Below is a small trained network, with its code and all its weights. Each question gives an input and a class and asks what happens when units are switched off, that is, made to give their printed mean instead of their output.

import numpy as np


def w(rows, s, z=0):
    codes = np.array(rows[::2]) - 128.0
    scale = np.full(codes.shape[1], s)
    scale[-1] = z or s
    return codes * scale


def norm(h):
    return h / np.sqrt((h * h).mean(-1, keepdims=True) + 1e-5)


def f(y):
    return y / 2 * (1 + np.tanh(0.7978845608 * (y + 0.044715 * y**3)))


def log_softmax(a):
    a = a - a.max(-1, keepdims=True)
    return a - np.log(np.exp(a).sum(-1, keepdims=True))


def net(x, mask):
    res = np.array(x, float).reshape(1, 3) / 4 @ E
    u = 0
    for l in range(4):
        y = f(norm(res) @ A[l][:, :-1].T + A[l][:, -1])
        res = res + np.where(mask[u : u + 8], y, B[l][:, -1]) @ B[l][:, :-1]
        u += 8
    return log_softmax(norm(res)[-1] @ U[:, :-1].T + U[:, -1])


A, B = {}, {}
E = w([
[117,176,144,69,101,138,245,78,230,97,135],'x0',
[115,47,201,171,53,130,121,144,142,170,68],'x1',
[169,84,85,141,41,151,170,53,114,130,155],'x2',
],0.011)
A[0] = w([
[101,165,120,103,173,169,164,110,132,5,178,92],'L0N0',
[18,136,149,107,101,122,142,135,102,86,134,18],'L0N1',
[168,170,82,97,61,136,118,83,94,161,239,6],'L0N2',
[146,161,85,178,114,81,86,143,99,24,156,2],'L0N3',
[236,65,88,115,120,163,147,8,61,217,175,145],'L0N4',
[167,170,51,164,230,176,158,172,83,150,152,13],'L0N5',
[136,125,3,190,100,207,133,142,113,47,233,10],'L0N6',
[75,200,147,140,76,179,94,21,177,97,157,73],'L0N7',
],0.0058,0.0043)
B[0] = w([
[109,9,106,117,217,40,202,7,67,175,41,235],'L0N0',
[161,156,128,103,50,65,65,97,136,84,148,103],'L0N1',
[144,161,47,139,80,79,83,209,223,76,179,163],'L0N2',
[81,128,153,101,156,186,60,162,89,100,172,133],'L0N3',
[140,229,118,190,42,182,248,81,63,85,133,253],'L0N4',
[113,101,201,66,42,195,15,133,220,205,225,188],'L0N5',
[197,206,127,253,108,159,112,237,187,62,81,182],'L0N6',
[223,99,127,40,95,161,152,110,193,139,82,165],'L0N7',
],0.006,0.0045)
A[1] = w([
[126,123,122,122,99,197,148,84,84,125,86,31],'L1N0',
[149,211,114,169,160,81,71,134,59,109,254,52],'L1N1',
[132,144,172,36,128,92,124,162,193,158,123,82],'L1N2',
[73,167,104,151,118,178,138,108,143,125,93,92],'L1N3',
[134,137,136,47,200,117,58,90,131,153,161,57],'L1N4',
[57,168,135,90,101,101,105,111,85,131,131,4],'L1N5',
[62,99,127,110,193,166,6,165,101,165,129,103],'L1N6',
[106,99,148,130,133,89,88,137,92,78,52,18],'L1N7',
],0.0079,0.0036)
B[1] = w([
[180,95,143,128,111,1,143,99,124,160,122,142],'L1N0',
[171,174,121,89,65,163,102,195,101,109,140,200],'L1N1',
[96,151,180,142,61,123,70,164,24,60,186,169],'L1N2',
[161,63,135,101,168,146,115,172,121,127,83,133],'L1N3',
[166,139,152,108,154,106,184,32,83,149,127,188],'L1N4',
[134,113,111,83,51,103,150,97,108,109,117,116],'L1N5',
[155,20,24,122,97,139,192,71,198,143,160,254],'L1N6',
[94,119,161,164,166,120,109,95,176,123,104,146],'L1N7',
],0.0096,0.0081)
A[2] = w([
[122,172,43,70,183,112,155,89,118,62,135,141],'L2N0',
[46,160,125,186,77,234,109,187,124,77,116,203],'L2N1',
[63,213,219,75,202,73,133,79,103,123,111,105],'L2N2',
[122,146,115,98,129,154,85,135,92,99,151,154],'L2N3',
[119,121,102,1,151,122,93,213,110,214,149,5],'L2N4',
[179,199,145,163,119,158,46,233,115,7,142,152],'L2N5',
[101,114,181,128,111,124,168,114,250,134,127,150],'L2N6',
[81,157,154,158,88,55,86,103,21,174,81,46],'L2N7',
],0.0087,0.0032)
B[2] = w([
[214,112,136,117,189,94,112,121,104,143,174,254],'L2N0',
[132,194,127,108,150,124,103,166,114,137,140,183],'L2N1',
[136,97,249,175,181,73,164,187,105,157,92,218],'L2N2',
[136,132,109,143,135,171,173,176,105,120,156,145],'L2N3',
[186,101,136,93,97,76,180,74,161,79,127,143],'L2N4',
[86,180,159,107,87,219,145,172,113,196,163,194],'L2N5',
[90,121,62,106,124,182,113,169,124,129,133,201],'L2N6',
[164,109,120,106,136,59,98,88,105,38,140,150],'L2N7',
],0.011,0.0077)
A[3] = w([
[170,140,158,221,117,131,81,89,7,107,126,95],'L3N0',
[76,134,147,47,162,130,141,171,146,113,109,3],'L3N1',
[156,160,105,56,65,136,155,80,105,121,108,119],'L3N2',
[77,176,198,102,108,107,111,182,128,92,82,27],'L3N3',
[195,153,59,66,150,95,102,81,157,102,143,3],'L3N4',
[63,63,127,148,58,142,138,78,151,139,96,189],'L3N5',
[128,122,91,137,87,117,148,141,171,159,120,91],'L3N6',
[101,123,103,147,219,72,76,150,137,197,113,188],'L3N7',
],0.011,0.0034)
B[3] = w([
[172,233,158,74,121,42,91,107,144,141,82,199],'L3N0',
[176,209,100,157,132,130,61,132,77,131,124,146],'L3N1',
[57,49,114,152,211,160,57,120,134,150,147,221],'L3N2',
[161,176,12,140,63,173,117,112,78,176,204,164],'L3N3',
[188,50,32,154,75,114,80,131,74,74,184,229],'L3N4',
[70,183,172,138,147,122,116,155,170,130,111,254],'L3N5',
[127,112,179,73,157,124,122,147,114,92,84,175],'L3N6',
[61,135,137,110,137,209,237,106,164,87,122,220],'L3N7',
],0.011,0.007)
U = w([
[208,56,56,122,140,130,109,69,107,94,171,186],'0',
[159,224,116,132,88,182,90,171,69,153,149,218],'1',
[48,82,146,139,132,178,107,97,204,126,66,164],'2',
[168,180,180,138,97,8,57,68,139,136,62,49],'3',
[190,138,226,92,206,60,191,136,97,121,130,5],'4',
],0.016,0.0022)

Each question gives the input, the list of numbers given to net, and the class t.
The units are the neurons (one row each of A and B). Each row of codes is followed by its name. A weight is (code - 128) times the scale printed after its matrix; where a second scale follows, it is the last column's (A, B and U).
mask holds one flag per neuron, layer by layer. A switched-off neuron (its flag False) gives its mean, the last column of its row in B, instead of its output. The means were averaged over made-up inputs and are rounded, as every weight is.
A unit's drop is (log p(t) with every unit on - log p(t) with that unit switched off) / (log p(t) with every unit on - log p(t) with every unit switched off).
The circuit of an input: a set's keep is (log p(t) with only the set's units on - log p(t) with every unit switched off) / (log p(t) with every unit on - log p(t) with every unit switched off). Starting from the 12 units with the biggest drops (on a tie, the unit counted first), units are removed one at a time, each time the one whose removal leaves the highest keep (on an exact tie, the one counted first), for as long as the keep stays at least 0.8.
circuit, biggest first: the units of the circuit, biggest drop first
k most important neurons: the k neurons with the biggest drops, biggest first
top k neurons in layer l: the k neurons of layer l with the biggest drops, biggest first
drop when u is switched off: that unit's drop, to one decimal
input [1,-6,-2], class 4: 3 most important neurons => L0N0; L2N2; L1N4
input [-8,2,3], class 3: circuit, biggest first => L3N0
input [-5,1,6], class 3: 2 most important neurons => L3N0; L1N0
input [1,-3,0], class 4: 2 most important neurons => L1N6; L0N0
input [0,6,8], class 3: 4 most important neurons => L1N6; L3N0; L0N4; L1N0
input [0,3,3], class 3: 2 most important neurons => L1N6; L3N0
input [-1,7,8], class 3: 2 most important neurons => L1N6; L3N0
input [-8,0,-5], class 0: top 2 neurons in layer 2 => L2N2; L2N4
input [3,-7,0], class 4: 2 most important neurons => L1N6; L2N2
input [-6,6,0], class 2: 2 most important neurons => L1N6; L0N4
input [-3,0,-6], class 0: 2 most important neurons => L1N6; L0N0
input [-6,-1,1], class 1: 2 most important neurons => L0N0; L0N4
input [1,7,8], class 2: top 2 neurons in layer 2 => L2N0; L2N2
input [-7,-4,-7], class 0: circuit, biggest first => L1N6
input [-8,2,1], class 3: 2 most important neurons => L3N0; L2N6
input [-3,0,5], class 1: drop when L0N0 is switched off => 0.4
input [0,-3,-8], class 0: drop when L1N6 is switched off => 2.1
input [-7,2,8], class 3: drop when L3N0 is switched off => 0.2
input [0,1,4], class 3: top 3 neurons in layer 1 => L1N6; L1N0; L1N1
